array([131, 155, 132, 134, 136, 123, 138, 117, 110, 111])
The entry just left of 132: 155
Give the entry just left of 123.
Answer: 136
Give the entry just left of 155.
Answer: 131
Give the entry just right of 110.
Answer: 111
The entry just left of 136 -> 134

X =
[[122 139 119 141 133 130 127]
 [129 141 137 133 125 135 132]
 [137 133 139 125 114 121 130]
 [129 143 138 131 123 134 132]
 [138 137 128 116 125 128 132]
 [134 129 142 110 102 142 133]
 [131 142 122 127 123 129 141]
 [133 121 125 133 121 135 126]
 [133 125 137 121 122 131 131]
 [132 126 130 120 120 121 136]
 [121 128 131 138 130 127 135]
 [129 136 126 135 131 139 139]
 [137 117 129 127 120 132 133]
 [127 135 135 131 126 121 135]
 [149 122 157 104 105 118 126]
 [130 133 119 131 130 127 127]]
The entry in the bottom-left corner is 130
Which number is the fourth entry from the end, reading row by row? 131
Which number is the third entry on the diagonal from the top-right corner? 114
The second entry on the diagonal from the top-right corner -> 135
The top entry of the column that holds the largest entry -> 119
The entry just right of 102 is 142
Which number is the largest entry in the last column? 141
The 3rd largest entry: 143
Which number is the entry in the top-right corner? 127
Which number is the entry just left of the largest entry? 122
The first entry, reading row by row: 122
The largest entry in the last row is 133
The entry directly below the largest entry -> 119
The entry in the bottom-right corner -> 127
The largest entry in the first row -> 141
The 2nd largest entry is 149
Which number is the 2nd smallest entry? 104
The entry directly above the largest entry is 135
The last entry of the smallest entry's row is 133
Which number is the bottom entry of the column that holds the smallest entry? 130
The 3rd entry on the main diagonal: 139
Which number is the first entry in the row that holds the smallest entry? 134
The entry just right of 116 is 125
Which number is the 5th entry in reading order? 133
Which number is the last entry of the largest entry's row? 126

[[109 132 109 123 116 117 112 139 128 136 117 111]
 [140 147 104 129 113 105 155 132 130 132 113 111]
 [101 155 146 143 139 105 136 141 114 152 124 107]
 [108 129 129 137 129 106 117 105 125 152 116 118]
 [128 134 125 115 124 120 118 146 123 125 149 122]
 [135 155 129 155 126 155 148 153 123 135 131 107]
 [117  99 124 134 136 147 111 125 149 139 140 130]
 [146 107 112 105 117 139 154 140 128 128 154 150]
 [144 121 134 152  99 147 119 112 139 137 121 144]
 [139 142 128 120 143 136 125 150 123 125 112 152]
 [150 112 114 122  99 111 152 137 141 157  99 135]
 [123 111 101 130 116 127 143 143 130 129 124 128]
 [124 100 137 127 124 115 134 149 116 111 104 137]
 [126 150 153 157 106 129 118 145 115 127 105 111]]
Indices start at 1.
The entry in the bottom-right corner -> 111
Report the top-right entry.
Answer: 111
Report the entry in row 3 and column 1.
Answer: 101
The entry in row 1 and column 3: 109
Report the entry in the bottom-left corner.
Answer: 126
The entry at row 2, column 3: 104
Report the entry at row 1, column 2.
Answer: 132
Report the entry at row 1, column 1.
Answer: 109
The entry in row 2 and column 1 is 140
The entry in row 2 and column 2 is 147

[130 151 127 127 135 142 129 120 137 120 119 131 128 142 121 134]
The entry just left of 119 is 120
The maximum: 151

Questions about the row below.
1) What is the smallest entry?
2) What is the largest entry?
[117 132 137 131 143 149 135 114]
1) 114
2) 149

m =
127	123	117	137	131	127	143	122	130	133	111
129	125	124	135	128	126	140	120	132	129	117
126	122	115	137	132	127	143	122	130	133	109
127	128	127	129	128	126	129	128	129	129	126
123	119	109	140	133	128	147	125	124	134	103
127	128	127	129	128	126	129	128	129	129	126
124	127	127	137	129	137	139	125	133	126	117
124	119	105	141	131	130	147	127	123	134	102
128	127	124	131	122	131	131	121	127	133	122
127	122	116	137	131	127	143	122	130	133	110
128	127	125	131	123	131	132	121	127	133	122
128	129	127	128	128	127	128	128	128	128	127
129	126	124	135	128	126	140	121	132	129	118
127	127	125	133	129	129	137	123	132	129	120
126	127	125	130	124	128	131	123	128	131	122
The bottom entry of the column that holds the smallest entry: 122
Read off the entry just left of 118.
A: 129
Read off the third entry from the end, reading row by row.
A: 128
Read off the third entry on the diagonal from the top-right corner.
A: 130
The first entry of the smallest entry's row: 124
The entry in the top-left corner is 127
Read off the 2nd entry on the diagonal from the top-right corner.
A: 129
The last entry in the row that holds the smallest entry -> 102
The smallest entry in the first column -> 123
The bottom-left entry is 126
Read off the 1st entry on the diagonal from the top-right corner.
A: 111
Read off the largest entry in the last column.
A: 127
Read off the second entry from the end, reading row by row.
A: 131
Read off the fourth-last entry, reading row by row.
A: 123
Read off the centre entry.
A: 130
The third smallest entry -> 105
Read off the 5th entry from the end, reading row by row.
A: 131
The entry just left of the centre entry is 131
The fourth entry in reading order is 137
The entry directly above the centre entry is 137

[133 116 127 114 118 149 140 138 136 133 111 131 130]
What is the 3rd entry from the left?
A: 127
What is the 3rd largest entry?
A: 138
What is the fifth entry from the end?
A: 136
What is the second entry from the right?
A: 131

Questions about the table below. Rows and columns are numbered from 1.
1) Read off the entry at row 1, column 2.
2) Read off the entry in row 1 and column 1.
3) Read off the entry in the bottom-left corner.
[[143 140 122 121 121 145 124 136 134 107 121 109 137 126 139 122]
 [157 126 121 132 109 124 107 126 113 132 131 114 131 139 108 132]]
1) 140
2) 143
3) 157
